Here is a tiny trained network, its code and every weight. The questions are about switching its units off for an input and a class, where a switched-off unit gives its printed mean instead of its output.

import numpy as np


def w(rows, s, z=0):
    codes = np.array(rows[::2]) - 128.0
    scale = np.full(codes.shape[1], s)
    scale[-1] = z or s
    return codes * scale


def f(y):
    return np.maximum(y, 0)


def log_softmax(a):
    a = a - a.max(-1, keepdims=True)
    return a - np.log(np.exp(a).sum(-1, keepdims=True))


def net(x, mask):
    res = np.array(x, float).reshape(1, 6) / 4 @ E
    y = f(res @ A[0][:, :-1].T + A[0][:, -1])
    res = res + np.where(mask, y, B[0][:, -1]) @ B[0][:, :-1]
    return log_softmax(res[-1] @ U[:, :-1].T + U[:, -1])


A, B = {}, {}
E = w([
[109,206,86,27,12],'x0',
[74,201,138,237,85],'x1',
[126,126,127,125,126],'x2',
[179,124,254,126,81],'x3',
[131,132,129,132,128],'x4',
[183,45,64,179,20],'x5',
],0.0067)
A[0] = w([
[113,175,136,185,110,71],'neuron 1',
[100,132,60,135,155,223],'neuron 2',
[146,77,157,188,182,45],'neuron 3',
[62,162,52,150,155,123],'neuron 4',
[116,178,149,91,186,25],'neuron 5',
[139,81,147,179,181,74],'neuron 6',
[118,141,93,132,147,221],'neuron 7',
[127,160,189,144,109,159],'neuron 8',
[104,171,155,88,181,40],'neuron 9',
[169,94,138,53,153,106],'neuron 10',
[145,76,162,179,175,78],'neuron 11',
[110,167,115,72,63,2],'neuron 12',
[169,77,146,46,157,101],'neuron 13',
[86,168,149,189,98,82],'neuron 14',
[176,84,90,152,85,77],'neuron 15',
[112,98,90,154,181,113],'neuron 16',
[142,92,126,77,130,71],'neuron 17',
[87,169,160,183,95,145],'neuron 18',
[183,76,135,59,159,108],'neuron 19',
[152,93,101,134,74,77],'neuron 20',
[183,129,255,139,100,117],'neuron 21',
[171,78,92,152,83,74],'neuron 22',
[172,76,101,149,86,101],'neuron 23',
[139,105,80,142,113,99],'neuron 24',
],0.0098,0.0057)
B[0] = w([
[126,94,53,185,159,167],'neuron 1',
[150,55,187,90,85,252],'neuron 2',
[149,231,59,54,52,198],'neuron 3',
[144,49,167,83,101,222],'neuron 4',
[63,188,184,166,192,172],'neuron 5',
[149,222,79,66,78,198],'neuron 6',
[154,72,163,128,109,224],'neuron 7',
[139,60,107,132,136,208],'neuron 8',
[53,188,187,176,212,178],'neuron 9',
[121,107,72,196,139,201],'neuron 10',
[148,223,78,57,55,204],'neuron 11',
[191,255,31,61,50,181],'neuron 12',
[123,104,61,209,145,212],'neuron 13',
[132,95,45,184,172,183],'neuron 14',
[55,182,207,141,207,188],'neuron 15',
[151,131,138,60,71,190],'neuron 16',
[133,121,79,177,136,157],'neuron 17',
[138,99,64,155,162,212],'neuron 18',
[119,109,62,202,140,212],'neuron 19',
[88,189,171,122,175,176],'neuron 20',
[135,21,176,49,75,253],'neuron 21',
[50,184,208,145,214,188],'neuron 22',
[71,169,200,136,187,195],'neuron 23',
[96,132,173,109,149,168],'neuron 24',
],0.0069,0.0058)
U = w([
[171,254,65,57,82,66],'0',
[31,191,215,154,182,62],'1',
[153,104,141,127,125,254],'2',
[147,101,139,129,117,220],'3',
[138,79,42,220,140,69],'4',
[149,30,178,59,101,66],'5',
],0.011,0.0077)

Each question gives the input, the list of numbers given to net, and the class t.
The units are the neurons (one row each of A and B). Each row of codes is followed by its name. A weight is (code - 128) times the scale printed after its matrix; where a second scale follows, it is the last column's (A, B and U).
mask holds one flag per neuron, in row order. A switched-off neuron (its flag False) gives its mean, the last column of its row in B, instead of its output. The means were averaged over made-up inputs and are rounded, as every weight is.
A unit's drop is (log p(t) with every unit on - log p(t) with that unit switched off) / (log p(t) with every unit on - log p(t) with every unit switched off).
The circuit of an input: a set's keep is (log p(t) with only the set's units on - log p(t) with every unit switched off) / (log p(t) with every unit on - log p(t) with every unit switched off). Starting from the 12 units with the biggest drops (on a tie, the unit counted first), units are removed one at a time, each time the one whose removal leaves the highest keep (on an exact tie, the one counted first), for as long as the keep stays at least 0.8.
units of the circuit, in order: the units of the circuit, biggest drop first
most important unit: the unit with the biggest drop
top k neurons: the k neurons with the biggest drops, biggest first
drop when u is switched off: that unit's drop, to one decimal
input [4,4,-4,8,7,-3], class 5: units of the circuit, in order : neuron 21
input [-6,1,-6,-8,-6,5], class 5: units of the circuit, in order : neuron 2; neuron 4; neuron 16
input [6,-8,-3,-6,7,6], class 4: units of the circuit, in order : neuron 19; neuron 13
input [-6,-7,5,0,6,-3], class 4: units of the circuit, in order : neuron 13; neuron 19
input [-1,-6,2,-6,4,-4], class 4: units of the circuit, in order : neuron 13; neuron 19
input [-8,3,-1,7,-7,-8], class 0: units of the circuit, in order : neuron 3; neuron 11
input [5,7,-7,-7,-6,-5], class 3: top 2 neurons : neuron 4; neuron 2
input [5,6,-2,-7,-7,4], class 2: top 2 neurons : neuron 4; neuron 2
input [5,8,0,-8,-4,-4], class 4: units of the circuit, in order : neuron 14; neuron 1
input [4,6,7,-6,5,-5], class 3: top 2 neurons : neuron 4; neuron 2
input [-6,-7,-5,-3,2,-1], class 4: top 3 neurons : neuron 19; neuron 13; neuron 10
input [6,-8,2,-4,-5,-6], class 4: units of the circuit, in order : neuron 13; neuron 10; neuron 19
input [6,4,-6,7,-1,-2], class 5: top 2 neurons : neuron 21; neuron 8
input [0,-5,7,0,-8,-8], class 1: most important unit : neuron 9
input [3,3,-6,-7,5,0], class 5: drop when neuron 2 is switched off : 0.2
input [-7,4,7,-6,5,-2], class 0: drop when neuron 3 is switched off : 0.3
input [4,-7,7,5,-4,7], class 1: drop when neuron 22 is switched off : 0.2
